Below are the code and all the weights of a small trained network. Each question names an input and a target symbol and asks about switching units off, where a switched-off unit gives its printed mean instead of its output.

import numpy as np


def w(rows, s, z=0):
    codes = np.array(rows[::2]) - 128.0
    scale = np.full(codes.shape[1], s)
    scale[-1] = z or s
    return codes * scale


def norm(h):
    return h / np.sqrt((h * h).mean(-1, keepdims=True) + 1e-5)


def softmax(a):
    e = np.exp(a - a.max(-1, keepdims=True))
    return e / e.sum(-1, keepdims=True)


def log_softmax(a):
    a = a - a.max(-1, keepdims=True)
    return a - np.log(np.exp(a).sum(-1, keepdims=True))


def net(x, mask):
    ids = ['ΔΛαβεζηθμτφψω'.index(c) for c in x.split()]
    T = len(ids)
    res = E[ids] + P[:T]
    u = 0
    for l in range(3):
        r = norm(res)
        for j in range(2):
            rows = slice(2 * j, 2 * j + 2)
            q, k, v = (r @ M[l][rows].T for M in (Q, K, V))
            z = softmax(np.where(np.tri(T) > 0, q @ k.T / 2**0.5, -1e9)) @ v
            o = O[l][rows]
            res = res + np.where(mask[u + j], z, o[:, -1]) @ o[:, :-1]
        u += 2
    return log_softmax(norm(res)[-1] @ U[:, :-1].T + U[:, -1])


Q, K, V, O = {}, {}, {}, {}
E = w([
[112,178,193,42,155,181,140,92],'Δ',
[192,131,133,2,131,139,146,128],'Λ',
[113,141,145,143,151,154,177,130],'α',
[75,114,138,127,91,110,81,161],'β',
[121,147,141,145,172,139,157,125],'ε',
[131,146,144,149,151,149,158,137],'ζ',
[100,136,140,135,166,139,174,118],'η',
[116,153,148,141,159,149,146,133],'θ',
[111,152,135,133,155,152,158,145],'μ',
[119,136,149,152,166,145,173,112],'τ',
[100,97,139,147,77,81,76,112],'φ',
[127,71,93,190,146,83,172,159],'ψ',
[81,104,142,119,127,102,54,144],'ω',
],0.0051)
P = w([
[147,149,106,146,66,92,125,91],'0',
[136,200,121,160,103,28,120,104],'1',
[121,155,69,159,100,112,149,105],'2',
[166,48,134,100,113,130,96,131],'3',
[156,165,177,140,127,2,129,127],'4',
[98,161,33,170,108,134,120,112],'5',
[154,25,85,92,102,191,103,134],'6',
[184,111,221,122,127,8,120,149],'7',
[93,219,75,177,138,40,127,143],'8',
[112,60,5,114,97,224,102,116],'9',
[185,48,191,90,137,74,91,152],'10',
[139,202,123,151,107,37,124,197],'11',
],0.0034)
Q[0] = w([
[169,67,234,84,170,83,111,188],'L0H1',
[148,15,70,36,179,235,110,64],'L0H1',
[166,97,167,50,116,47,130,114],'L0H2',
[120,254,156,192,141,92,166,175],'L0H2',
],0.0068)
K[0] = w([
[84,219,34,94,199,59,114,168],'L0H1',
[155,157,253,129,147,26,151,197],'L0H1',
[48,230,33,155,193,89,141,162],'L0H2',
[112,71,4,111,93,252,99,34],'L0H2',
],0.006)
V[0] = w([
[93,125,68,87,171,71,147,147],'L0H1',
[67,203,160,72,177,159,77,174],'L0H1',
[254,184,92,174,184,120,124,254],'L0H2',
[40,192,198,198,142,140,106,159],'L0H2',
],0.0036)
O[0] = w([
[140,45,50,200,3,64,124,27,179],'L0H1',
[142,225,183,110,57,152,142,15,30],'L0H1',
[242,194,72,208,98,119,187,152,45],'L0H2',
[82,185,172,220,173,188,108,187,254],'L0H2',
],0.0033,0.00076)
Q[1] = w([
[119,193,159,74,144,1,155,165],'L1H1',
[34,183,12,131,152,122,127,127],'L1H1',
[152,104,148,105,157,125,109,124],'L1H2',
[102,130,115,131,114,156,123,132],'L1H2',
],0.0085)
K[1] = w([
[89,134,1,121,112,219,115,100],'L1H1',
[175,47,185,148,94,214,121,150],'L1H1',
[153,149,178,108,137,83,112,135],'L1H2',
[122,111,129,124,115,150,133,129],'L1H2',
],0.0087)
V[1] = w([
[74,113,140,96,40,161,230,193],'L1H1',
[120,117,130,137,28,143,56,201],'L1H1',
[124,119,53,119,138,232,102,142],'L1H2',
[109,93,31,131,96,252,108,81],'L1H2',
],0.004)
O[1] = w([
[198,63,123,168,131,255,48,82,188],'L1H1',
[138,114,143,163,93,177,180,135,44],'L1H1',
[151,140,217,129,145,41,109,85,59],'L1H2',
[145,148,191,160,145,72,103,139,3],'L1H2',
],0.0057,0.0021)
Q[2] = w([
[108,147,103,104,127,153,145,3],'L2H1',
[152,148,131,47,131,102,92,31],'L2H1',
[57,95,162,220,19,43,42,109],'L2H2',
[178,212,195,19,160,204,137,158],'L2H2',
],0.0042)
K[2] = w([
[103,146,106,133,125,139,73,84],'L2H1',
[97,194,73,118,145,145,111,71],'L2H1',
[111,175,150,161,75,90,38,178],'L2H2',
[131,34,64,206,104,127,255,80],'L2H2',
],0.006)
V[2] = w([
[86,114,6,204,112,180,208,93],'L2H1',
[80,186,43,120,115,135,59,82],'L2H1',
[97,174,140,118,106,145,51,198],'L2H2',
[152,89,117,154,149,181,252,149],'L2H2',
],0.0037)
O[2] = w([
[171,99,178,154,52,21,46,136,252],'L2H1',
[175,174,253,38,67,133,85,107,193],'L2H1',
[196,47,84,142,72,10,161,79,119],'L2H2',
[122,173,118,42,176,200,166,66,194],'L2H2',
],0.0031,0.0033)
U = w([
[43,162,223,68,122,144,93,33,39],'Δ',
[220,76,68,59,37,89,164,40,211],'Λ',
[194,83,119,162,217,212,36,123,192],'α',
[130,102,155,212,60,223,197,105,116],'β',
[123,189,122,127,140,19,146,156,90],'ε',
[184,179,79,178,219,136,200,209,125],'ζ',
[51,66,141,139,48,63,2,129,168],'η',
[140,240,174,174,143,91,185,137,113],'θ',
[234,202,165,227,65,130,111,42,9],'μ',
[56,105,98,62,248,62,89,219,28],'τ',
[26,42,88,93,130,174,209,214,64],'φ',
[151,47,35,196,90,78,124,191,250],'ψ',
[80,134,165,156,62,93,223,116,132],'ω',
],0.0086,0.0026)

Each question gives the input, a string of symbols that net reads in full, and the target symbol t.
The units are the heads (2 rows each of Q, K, V and O). Each row of codes is followed by its name. A weight is (code - 128) times the scale printed after its matrix; where a second scale follows, it is the last column's (O and U).
mask holds one flag per head, layer by layer. A switched-off head (its flag False) gives its mean, the last column of its rows in O, instead of its output. The means were averaged over made-up inputs and are rounded, as every weight is.
A unit's drop is (log p(t) with every unit on - log p(t) with that unit switched off) / (log p(t) with every unit on - log p(t) with every unit switched off).
The circuit of an input: a set's keep is (log p(t) with only the set's units on - log p(t) with every unit switched off) / (log p(t) with every unit on - log p(t) with every unit switched off). Starting from all 6 units, units are removed one at a time, each time the one whose removal leaves the highest keep (on an exact tie, the one counted first), for as long as the keep stays at least 0.8.
circuit, biggest first: the units of the circuit, biggest drop first
most important unit: the unit with the biggest drop
which heads matter: for each layer, one digit per head in row order, 1 if its drop is at least 0.15 and else 0, layers parted by /
input Λ ε ψ α η, target ψ: circuit, biggest first => L0H1; L1H2
input Λ ω α α α Λ μ μ α α, target μ: most important unit => L1H2
input μ φ ω φ η α ω Λ ε, target ω: which heads matter => 01 / 10 / 00
input Δ α θ Λ Λ ζ, target Λ: which heads matter => 01 / 00 / 00
input α θ Δ α α α μ θ, target α: which heads matter => 01 / 11 / 00
input ε ζ α α, target ζ: circuit, biggest first => L0H2; L1H1
input Λ α ε τ φ μ Δ τ, target μ: circuit, biggest first => L0H1; L0H2
input θ Δ Λ μ, target Δ: circuit, biggest first => L0H1; L1H1
input Λ Δ η α α τ α τ Δ ψ α μ, target ψ: circuit, biggest first => L0H1; L0H2; L1H1
input ε Λ α β μ, target α: which heads matter => 00 / 10 / 00
input φ α ζ μ Δ θ θ η, target θ: which heads matter => 11 / 00 / 00
input α τ η α τ, target η: which heads matter => 00 / 10 / 10
input φ Λ α ε α η μ Λ α, target μ: which heads matter => 00 / 11 / 00
input Λ τ φ α, target τ: circuit, biggest first => L1H1
input ω α β φ ε Δ Λ α, target Δ: circuit, biggest first => L0H1; L0H2
input ζ μ α ω Δ α, target ω: circuit, biggest first => L1H1; L1H2
input Δ Δ θ η α α, target η: circuit, biggest first => L2H2; L1H2; L0H2
input φ α τ α Λ τ η α τ, target η: circuit, biggest first => L0H2; L2H1
input Λ θ τ α ω Λ τ θ ψ α, target θ: circuit, biggest first => L1H2; L1H1; L0H2
input τ τ ω ζ α φ Λ α, target φ: circuit, biggest first => L1H2
input μ Λ Λ φ α Λ ζ φ τ α ζ, target τ: which heads matter => 01 / 11 / 01
input ψ ε τ η Δ α α τ ε, target α: which heads matter => 10 / 10 / 00
input α Λ Δ α Δ Δ α ε μ α, target ε: circuit, biggest first => L1H1; L1H2
input α α α ψ α α, target ψ: circuit, biggest first => L0H1; L2H1
input η α α, target η: which heads matter => 00 / 00 / 10
input α α ζ Λ α θ, target Λ: which heads matter => 01 / 00 / 00
input α α τ β η, target τ: most important unit => L0H1
